(in the rows, 128 means zero)
Each row is followed by its class. Each block has new classes.
[120  74 122 130 149 127 131 128 127 129 142 127 125 125 135 175 135 143
 187 128 109 129 180 128 128 110 127 122 139 108 138 125  54  75  95 153
 125 127 147 137 113 130 128 122 125 129 131 149  85 168 124 152 162 144
 119 129 117 180 130 121  81 145 135 110 145  96 152 136 111 124 193 154
 131 108 117 119 102 148] | A
[127  81 137 132 131 125 122 120 142 120 131 121 120 129 130 164 128 144
 189 134 106 129 168 124 127 108 123 121 138 116 121 123  58  49 101 147
 109 125 137 121 110 121 138 128 114 121 127 134  90 152 124 148 170 144
 125 119 133 179 126 128 101 142 138 104 140  97 150 122 112 116 169 175
 136 114 119 103 103 142] | D
[111  76 122 125 139 133 119 123 120 130 127 127 128 139 131 164 111 135
 207 128 104 126 169 140 136 120 115 124 132 117 127 126  80  89 102 160
 109 121 136 129 121 127 130 122 121 128 133 136  72 173 128 148 159 128
 127 130 140 176 130 126  99 139 135 103 145  98 143 131 120 114 185 143
 130 108 114 128 110 136] | K
[113  80 127 147 123 119 126 128 126 135 125 127 128 127 134 165 136 141
 212 134 110 126 167 128 131 126 123 123 126 114 129 125  63  69  95 156
 112 126 111 123 121 130 139 125 107 123 139 137  80 178 129 151 169 145
 126 142 126 205 130 125  86 134 138 106 155 101 149 140 113 130 202 149
 136 100 125 137 116 138] | L
[109  78 128 130 137 131 120 128 152 130 130 129 131 121 133 172 134 133
 165 130 116 134 184 139 135 147 112 116 153 110 135 130  94  59  85 138
 110 117 130 112 115 129 137 129 111 139 108 139  74 184 121 146 175 145
 124 115 127 187 133 124 102 140 115 104 146  95 139 120 123 127 177 144
 136 110 114 114 116 144] | M
[118  73 123 133 128 129 120 133 134 124 126 124 128 127 144 166 128 134
 226 137 116 131 181 135 132 121 117 124 143 117 132 129  61  63  97 153
 112 121 137 130 116 131 132 129 114 136 114 136  82 166 121 148 166 141
 121 112 125 193 117 121 104 141 148 105 134  99 164 129 122 120 182 139
 134 100 123 116 116 139] | M
[120  89 123 135 144 126 104 118 117 125 128 138 132 126 136 166 163 139
 177 131 113 128 178 133 137 130 113 112 131 121 131 124  61  85 107 155
 118 124 141 129 115 116 133 117 108 124 131 126  93 168 122 145 159 128
 134 141 132 168 120 121 105 142 128 104 148  90 152 140 115 116 178 142
 139 131 121 117  91 145] | A
[105  65 126 136 126 126 122 120 143 125 117 132 135 132 135 161 131 137
 216 132 111 140 170 129 151 121 107 125 129 103 142 131  80  50 102 150
 116 114 140 127 125 135 128 124 109 133 111 133  69 178 117 150 167 149
 136 130 131 199 127 131 101 134 139 100 158  93 150 129 124 116 185 155
 132 109 111 114 121 137] | T
[113  96 125 133 120 131 110 124 136 131 139 130 136 131 126 171 137 138
 182 130 110 132 178 139 132 118 123 117 136 124 134 127  87  86  94 136
 118 118 130 109 112 134 133 133 107 130  90 127  81 162 133 145 152 136
 122 122 130 172 138 121 123 135 128 108 155 112 135 124 118 125 187 145
 136 115 126 113 105 143] | A
[112  36 114 134 138 128 132 122 121 132 133 123 122 124 127 153 131 127
 192 150  97 127 159 116 130 131 120 127 132 120 126 123  20  81 126 147
 104 113 125 128 111 126 136 129 111 124 143 153  98 164 129 142 200 147
 129 133 131 172 124 123 112 134 142 101 124 117 135 147 119 110 162 140
 119 110 130 116  98 146] | D
[109  80 125 135 142 131 125 125 124 127 137 125 165 127 132 164 128 130
 178 129 103 124 183 131 129 115 130 120 146  99 124 121  82  88 101 156
 127 127 132 136 121 122 127 120 116 123 129 142  87 166 127 144 148 130
 120 144 130 172 133 122 104 140 130  98 144  76 156 138 117 132 188 152
 131 109 117 122 100 140] | K
[135  80 114 136 165 130 129 123  85 122 133 117 125 119 124 164 116 130
 177 138 109 112 154  96 131 122 131 134 138 122 128 117   7 139 134 152
 124 135 136 134 109 122 131 130 101 102 190 147 132 145 146 143 139 101
 135 163 106 135 127 111 109 145 146  97 119 112 162 162 113 106 174 157
 141 120 132 118  81 138] | A
[131  92 121 131 155 133 121 126 116 127 117 123 122 129 127 178 123 158
 163 130 117 131 174 119 128 123 129 130 123 113 144 123  96 102 110 144
 120 123 139 123 120 126 132 127 113 125 136 132  99 154 124 145 139 117
 132 147 133 158 126 119 108 142 128 109 139  86 155 142 119 122 180 154
 140 124 120 131 103 138] | D
[112  82 115 135 127 129 129 129 121 127 136 133 130 124 124 154 126 136
 196 137  96 117 159 120 124 121 120 131 132 126 123 127   4  86 116 148
 107 144 132 128 105 125 140 126 109 131 129 142 107 157 127 156 178 160
 129 127 126 176 130 128 113 136 140 106 130 109 139 141 110 120 172 148
 111 110 132 121  93 143] | D
[121  80 122 129 145 119 119 106 136 111 133 128 132 125 126 172 128 138
 182 128 107 123 174 127 130 119 130 121 141 116 124 121  67  79 105 141
 113 128 135 136 120 135 134 131 110 127 137 134  92 164 118 148 153 134
 109 132 130 166 122 132 107 134 139 102 143  95 151 136 118 121 178 150
 134 113 125 124 104 142] | A
[104  79 120 136 133 131 125 119 118 130 128 121 126 122 132 161 132 135
 203 142 111 128 170 110 147 123 118 127 140 114 127 122  19  63 114 151
 106 127 136 132 112 144 133 121 111 124 129 148  94 168 136 156 191 146
 126 138 133 181 129 124 103 143 145 104 140 113 135 141 124 115 177 136
 127 109 119 117 108 142] | D
[117  81 122 152 139 139 118 127 147 153 131 127 110 131 126 158 135 134
 180 131 117 133 177 145 135 112 125 114 128 108 130 133 102  54  84 147
 121 140 134 135 122 134 130 112 112 151 104 127  73 172 112 148 159 126
 138 122 132 190 126 123  94 137 127 104 150  92 185 125 120 137 203 167
 153 110 109 121 112 137] | D
[119  62 123 132 150 134 127 123 139 133 138 139 124 121 136 178 135 137
 178 130 101 129 178 140 130 114 123 117 132 111 135 129  54  63 105 147
 105 120 126 131 117 126 143 127 103 119 126 142  84 176 120 156 169 123
 139 133 136 184 131 124  97 143 129  89 149  79 162 133 120 126 185 155
 135 107  93 102  92 135] | L
[115  59 106 135 133 125 122 121 112 132 143 124 120 114 130 145 122 126
 209 140 107 119 142 113 130 133 121 132 119 132 127 128   4  89 135 154
 100 133 133 133 117 133 132 138  91 128 149 151  98 165 122 147 188 156
 132 137 120 179 130 137 111 128 158  96 121 123 130 129 117 100 152 143
 110 117 139 128  96 152] | D
[120  79 115 122 155 122 116 115  98 130 144 129 121 127 140 164 128 134
 178 139 117 117 175 102 133 122 129 120 141 114 126 110  42 115 123 154
 117 130 136 143 109 125 132 121 102 122 164 134 110 160 130 153 150 128
 119 151 136 146 130 121 118 148 137 100 138 109 149 152 118 111 178 151
 149 111 128 117  92 150] | A
[124  74 132 127 133 131 119 124 140 125 131 127 131 126 124 172 130 140
 192 136 112 140 175 146 131 121 115 119 136 113 136 118  84  46  93 157
 114 114 137 129 129 132 126 101 115 144  86 125  75 173 120 152 170 143
 124 124 119 194 128 132 106 124 147 101 160  96 146 132 117 129 191 144
 127 108 116 117 123 138] | T
[119  63 114 134 148 135 114 119 114 132 139 136 125 139 128 166 123 133
 192 140 118 141 165 116 137 121 128 125 140 113 134 128  47 100 109 154
 117 136 134 150 116 115 129 117 100 123 153 145  96 159 129 144 148 140
 127 139 128 157 124 126 111 144 137 102 126 104 146 145 120 117 179 151
 132 114 121 111 103 147] | M
[120  90 120 132 136 135 112 125 153 129 136 130 128 123 124 166 125 138
 169 135 117 134 173 143 119 122 124 121 132 124 160 137  90  61  93 151
 111 118 135 120 122 135 134 124 112 126 108 131  85 163 104 147 164 134
 114 120 130 190 132 112 108 122 131 114 148  80 144 121 109 132 180 141
 132 116 111 117 101 131] | L
[105  68 129 131 117 129 118 119 149 127 121 136 135 133 126 152 128 134
 227 133 112 138 180 138 107 122 117 138 137 118 141 134 103  35 105 159
 114 117 140 120 127 134 125 112 121 142  85 132  73 180 117 144 193 154
 115 118 129 208 125 134  94 139 142 108 158 102 145 108 116 126 181 144
 128 101 127 120 130 128] | T
[ 99  88 137 132 130 139 129 125 144 126 138 134 134 131 140 164 136 153
 192 128 113 137 177 140 139 116 125 113 138 108 144 128 117  62  87 146
 124 118 135 128 120 135 132 127 118 132 101 125  68 174 108 150 152 139
 124 128 131 174 131 138  97 143 130 109 156  87 151 129 115 140 184 146
 130 105 112 124 119 140] | K
[124  80 111 135 136 129 119 123 130 128 126 140 127 125 127 169 130 141
 189 139 110 129 172 128 129 121 120 124 132 126 131 131  76  70  99 162
 113 125 122 126 114 125 128 129 103 128 134 128  95 156 120 145 152 129
 160 136 129 179 122 133 105 141 140 106 142 100 152 135 122 124 159 143
 126 125 123 119 107 143] | A
[119  68 118 133 135 126 123 118 115 123 132 135 106 117 130 155 142 138
 189 146 115 117 154 119 128 127 125 130 138 124 125 122  16  88 129 143
 101 133 128 133 111 129 144 128 108 126 142 154 108 165 130 155 183 152
 124 134 129 167 127 119 113 137 145  99 135 140 138 143 118 107 165 145
 116 116 128 113 103 148] | D
[129  68 104 134 157 125 122 120 107 118 133 126 124 123 131 171 120 133
 189 139 112 113 162 105 132 125 127 129 133 119 127 117  45 107 124 154
 111 124 129 135 103 125 132 125 101 121 151 141 105 142 125 143 152 122
 122 148 128 155 134 124 106 139 151  93 135 113 155 143 116 110 164 153
 128 129 129 115  94 150] | M
[120  76 121 121 146 133 123 123 118 134 134 130 121 131 131 167 131 144
 186 130 113 125 175 110 135 118 114 122 135 115 122 127  51  80 113 148
 111 127 131 136 122 128 134 132 110 124 144 135  92 161 131 138 157 134
 133 134 127 156 126 116 107 138 135 104 133 121 142 145 116 112 175 134
 132 109 126 127 101 144] | A
[123  76 125 128 142 126 119 123 128 133 136 130 129 130 137 163 132 141
 170 127 116 129 166 130 130 128 132 117 131 124 129 123  52  73 106 148
 105 110 142 152 116 135 136 125 110 127 125 146 104 161 116 158 168 135
 122 137 127 176 141 125 104 129 138 103 145 102 143 115 112 118 174 155
 134 112 121 112 102 136] | L
[126 100 134 119 165 136 118 125 114 125 129 127 126 127 128 189 127 145
 160 118 114 134 200 125 125 113 127 109 138 100 134 122 142  90  87 147
 134 125 143 126 120 125 133 125 109 131 128 121  78 168 112 152 111  79
 127 147 137 165 128 118  85 154 106 114 145  80 174 140 137 134 197 158
 170 113 110 121  97 136] | D
[115  75 115 145 147 133 123 121 112 124 129 124 125 118 134 170 135 137
 184 133 110 116 173 119 130 132 131 130 136 120 133 120  51 106 113 152
 116 126 128 132 110 120 132 129 109 127 151 127  96 158 122 140 143 127
 129 140 127 162 124 119 107 136 134 104 142  93 151 144 120 111 182 147
 150 116 130 118  86 143] | T
[113  78 131 127 144 124 125 120 132 118 129 131 126 135 138 176 140 144
 176 126 113 140 181 139 127 115 122 110 132 116 130 136  80  56  88 149
 103 120 126 128 111 138 133 120 113 130 112 140  82 175 109 152 170 141
 142 130 133 181 136 132 102 140 139 108 146  90 138 128 115 128 193 143
 131 103 119 114  99 136] | T
[124  76 126 128 127 125 126 122 129 119 137 120 106 132 128 162 129 139
 171 140 117 105 165 131 120 131 132 118 137 123 123 122  73  87 104 151
 121 138 135 126 116 127 136 133 112 134 128 134  86 165 110 151 156 139
 122 127 131 160 135 135 114 131 134 107 145  97 141 135 124 107 168 146
 132 122 122 123 111 130] | M
[126  84 131 132 141 138 127 127 123 135 135 114 132 130 147 166 122 147
 159 130 118 134 175 122 139 127 121 126 140 114 132 122  87  89 107 151
 123 126 140 160 129 134 134 123 119 131 134 158  99 157 121 138 152 129
 124 137 132 160 130 123 109 137 131 106 141 104 150 141 119 118 166 143
 135 112 119 127 113 126] | K
[117  81 126 130 136 131 120 121 134 120 126 127 127 134 138 169 132 140
 193 145 109 133 169 125 124 122 117 125 144 116 131 130  88  55  91 159
 117 124 135 127 121 129 130 128 121 134 110 128  74 177 115 146 168 141
 131 126 133 187 126 127 108 136 139 106 152  97 147 128 114 127 177 135
 135 109 113 120 118 123] | L
[119  62 130 140 140 134 119 121 130 124 135 133 132 124 128 173 134 147
 193 126 111 131 168 132 125 118 122 124 140 110 133 119  87  87  97 148
 112 121 129 127 128 136 126 126 120 137 132 132  72 175 122 146 155 138
 129 135 131 176 126 127 101 140 136 107 123  95 151 129 116 127 160 147
 133 114 112 123 104 137] | A
[ 98  58 121 143 118 134 120 121 113 134 128 127 138 136 105 139 130 142
 252 145 110 134 163 107 136 128 116 134 141 122 147 135  68  53 101 168
  95 121 141 127 128 129 128 125 120 144 104 138  83 174 114 133 174 183
 125 126 125 220 122 132  98 126 149 101 153 102 161 123 119 118 185 136
 150 100 128 117 124 145] | T
[117  75 109 116 134 127 127 124 117 127 132 130 122 127 126 154 126 162
 212 124 113 123 163 109 139 128 119 132 139 117 129 127  58  77 114 152
 112 125 129 134 115 130 131 126 111 123 141 134 102 167 127 135 157 142
 127 129 116 178 121 127 104 130 140 100 147 110 161 132 126 118 176 138
 131 109 126 142 110 137] | M
[121  66 121 138 146 123 124 119 119 132 134 138 121 124 133 162 133 140
 183 135  89 121 181 117 130 119 107 125 134 117 132 126  32  89 112 152
 111 128 131 135 113 126 142 125  98 124 137 144 101 164 119 152 172 135
 123 134 123 160 132 121 104 135 141 104 139 115 135 145 115 120 169 158
 126 122 125 126 101 155] | D
[109  80 119 142 123 124 123 121 126 131 144 124 127 128 133 165 128 136
 185 134 120 112 167 119 131 143 106 121 137 130 133 137  60  68 115 143
 119 120 132 136 121 125 142 118 102 126 129 137  88 158 128 143 167 142
 128 135 131 170 111 127 108 137 139  96 136  99 150 104 233 121 178 144
 131 108 122 113  90 138] | K
[119  77 127 136 142 117 134 104 145 126 129 125 123 123 124 175 142 147
 171 131 111 126 181 141 126 125 120 108 137 114 127 124  60  71  92 149
  96 117 133 134 111 127 139 124 108 120 112 134  83 172 127 154 174 135
 121 123 125 178 131 115  99 140 131 108 145  95 138 133 137 126 185 146
 137 115 121  97 100 144] | A
[121  79 118 128 152 130 135 127 111 137 144 127 138 118 133 175 134 150
 175 136 108 110 169 126 124 125 117 125 138 111 129 131  10  87 124 149
 106 129 136 125 109 127 133 124 108 119 144  96  97 162 129 154 167 126
 131 133 130 144 131 107 106 142 134 101 156 115 131 149 117 108 169 150
 134 109 133 121  92 156] | A
[105  71 129 124 135 128 121 125 141 122 134 133 127 129 127 163 136 141
 192 131 108 131 170 126 132 119 116 116 135 114 139 137  88  45  98 148
 116 126 134 130 118 132 133 127 107 138 109 136  78 170 112 146 172 143
 127 121 127 198 138 135 106 132 139 110 157  95 145 126 113 127 176 146
 119 110 116 130 114 139] | M
[128  80 130 130 148 126 122 120 120 125 134 126 132 124 131 167 121 157
 187 133 117 147 179 120 140 129 135 128 141 108 137 130  95  77  97 158
 125 125 134 252 111 127 128 126 112 131 139 128  85 173 122 155 129 115
 127 130 132 177 132 124  99 148 135 105 147 122 149 135 119 134 184 150
 134 110 114 119 111 138] | L
[117  85 124 127 139 125 118 128 123 130 126 128 130 125 131 170 144 135
 184 138 110 124 167 126 132 113 128 122 141 112 137 124  57  56 108 148
 123 127 141 121 111 130 133 130 111 124 117 133  88 156 128 142 168 143
 125 127 125 202 123 125 102 155 134 103 149  99 143 140 121 122 172 152
 140 110 124 118  96 142] | A
[115  68 134 138 123 139 115 121 143 149 135 123 124 121 125 167 123 133
 201 127 114 134 173 132 113 110 122 114 135 111 133 126  84  54  95 153
 110  89 123 128 110 128 131 115 117 116 103 134  72 177 112 133 173 143
 124 121 127 200 131 128  92 144 127 107 161  82 146 124 126 121 182 142
 131 120 113 106 116 141] | L

Each row is followed by its class.
[131 127 134 122 121 125 122 128 126 134 127 120 133 124 128 134 133 132
 119 134 131 128 140 122 122 121 149 122 127 128 127 128 134 126 137 117
 131 124 127 115 123 127 132 132 125 136 117 128 118 132 129 125 131 129
 128 130 121 137 129 123 129 122 131 127 129 126 134 115 121 135 137 119
 126 130 130 127 134 116] | (56)
[133 124 127 124 134 123 123 127 118 122 137 131 127 136 118 123 145 127
 133 120 134 123 125 117 122 127 137 123 120 125 117 146 129 121 137 121
 121 132 126 122 118 126 128 128 134 121 133 121 130 137 135 130 131 130
 122 121 120 134 115 133 122 128 131 135 120 124 124 124 131 121 112 121
 126 129 124 139 143 123] | (60)
[127 123 121 129 133 125 127 129 120 131 122 129 126 128 127 121 127 116
 130 125 127 124 136 128 125 131 137 127 119 130 129 131 128 124 125 129
 129 128 130 123 126 132 126 133 135 137 130 132 132 131 129 128 125 131
 130 124 126 130 123 131 127 131 127 130 131 123 121 132 127 123 123 123
 124 125 127 124 127 127] | (57)
[134 129 106 133 128 134 131 121 123 136 127 133 122 132 121 129 132 124
 138 122 136 138 119 136 125 123 149 125 121 129 122 138 137 116 149 125
 132 116 127 121 132 138 125 134 144 133 142 136 126 145 142 123 122 124
 125 113 125 139 121 126 131 115 138 133 134 140 124 131 121 120 128 131
 124 123 125 131 126 121] | (56)
[126 128 129 128 125 126 117 124 132 121 131 137 131 132 114 128 137 134
 123 127 133 139 119 118 117 136 145 120 120 126 127 137 128 129 131 131
 124 132 127 120 123 143 128 128 134 124 140 137 131 143 127 133 111 126
 128 123 134 127 117 136 133 139 124 129 132 129 135 137 125 123 122 125
 125 125 132 125 137 131] | (60)
[126 122 118 125 129 134 115 128 133 123 134 147 109 143 118 141 137 125
 131 120 134 131 121 120 123 130 146 125 112 120 122 136 120 128 128 118
 125 136 134 121 118 136 123 131 128 120 138 125 131 134 125 147 115 132
 120 121 125 130 117 142 121 129 120 127 136 128 117 139 122 129 118 117
 121 120 134 116 142 127] | (61)
[132 128 120 126 132 122 121 127 127 131 130 119 118 132 129 125 135 131
 136 128 136 121 131 134 126 128 134 122 112 127 130 137 131 117 139 115
 131 131 127 126 125 115 127 124 127 117 138 121 129 134 133 127 134 129
 122 130 123 136 122 135 124 126 131 128 129 132 117 116 132 125 118 121
 126 126 133 129 131 126] | (56)
[135 134 139 134 124 136 136 127 130 130 130 134 132 132 127 130 130 131
 118 133 131 137 121 136 127 127 120 132 137 132 131 126 134 133 130 140
 124 121 125 128 127 136 131 121 138 125 122 135 127 138 129 124 121 128
 131 125 132 126 134 126 136 119 134 121 130 126 138 133 126 125 130 133
 129 133 137 130 123 124] | (56)
[121 119 142 129 126 126 122 124 125 121 128 140 128 123 124 136 128 133
 107 131 128 135 130 116 124 127 139 124 131 125 133 135 119 133 125 140
 121 131 128 111 124 147 127 133 129 136 121 148 120 136 123 129 114 131
 131 122 122 129 125 137 122 125 125 129 130 117 136 130 126 122 133 122
 129 130 128 127 139 126] | (60)
[120 122 139 132 129 122 115 125 130 121 133 130 125 130 128 142 135 140
 119 127 133 137 127 114 110 130 130 120 120 127 128 137 123 134 129 128
 120 140 133 117 121 141 131 119 119 117 128 127 126 141 123 136 122 135
 128 124 121 131 115 135 122 125 122 127 133 125 135 124 127 123 116 124
 124 129 137 130 140 134] | (60)
[127 127 133 136 137 130 129 129 128 128 135 132 122 133 129 135 130 133
 132 130 123 130 118 124 116 133 116 116 139 132 125 136 135 141 126 141
 117 137 140 127 123 132 128 112 133 117 131 128 135 140 129 126 127 129
 130 132 128 123 124 123 133 129 131 129 122 132 137 132 125 121 117 135
 130 124 129 129 119 127] | (60)
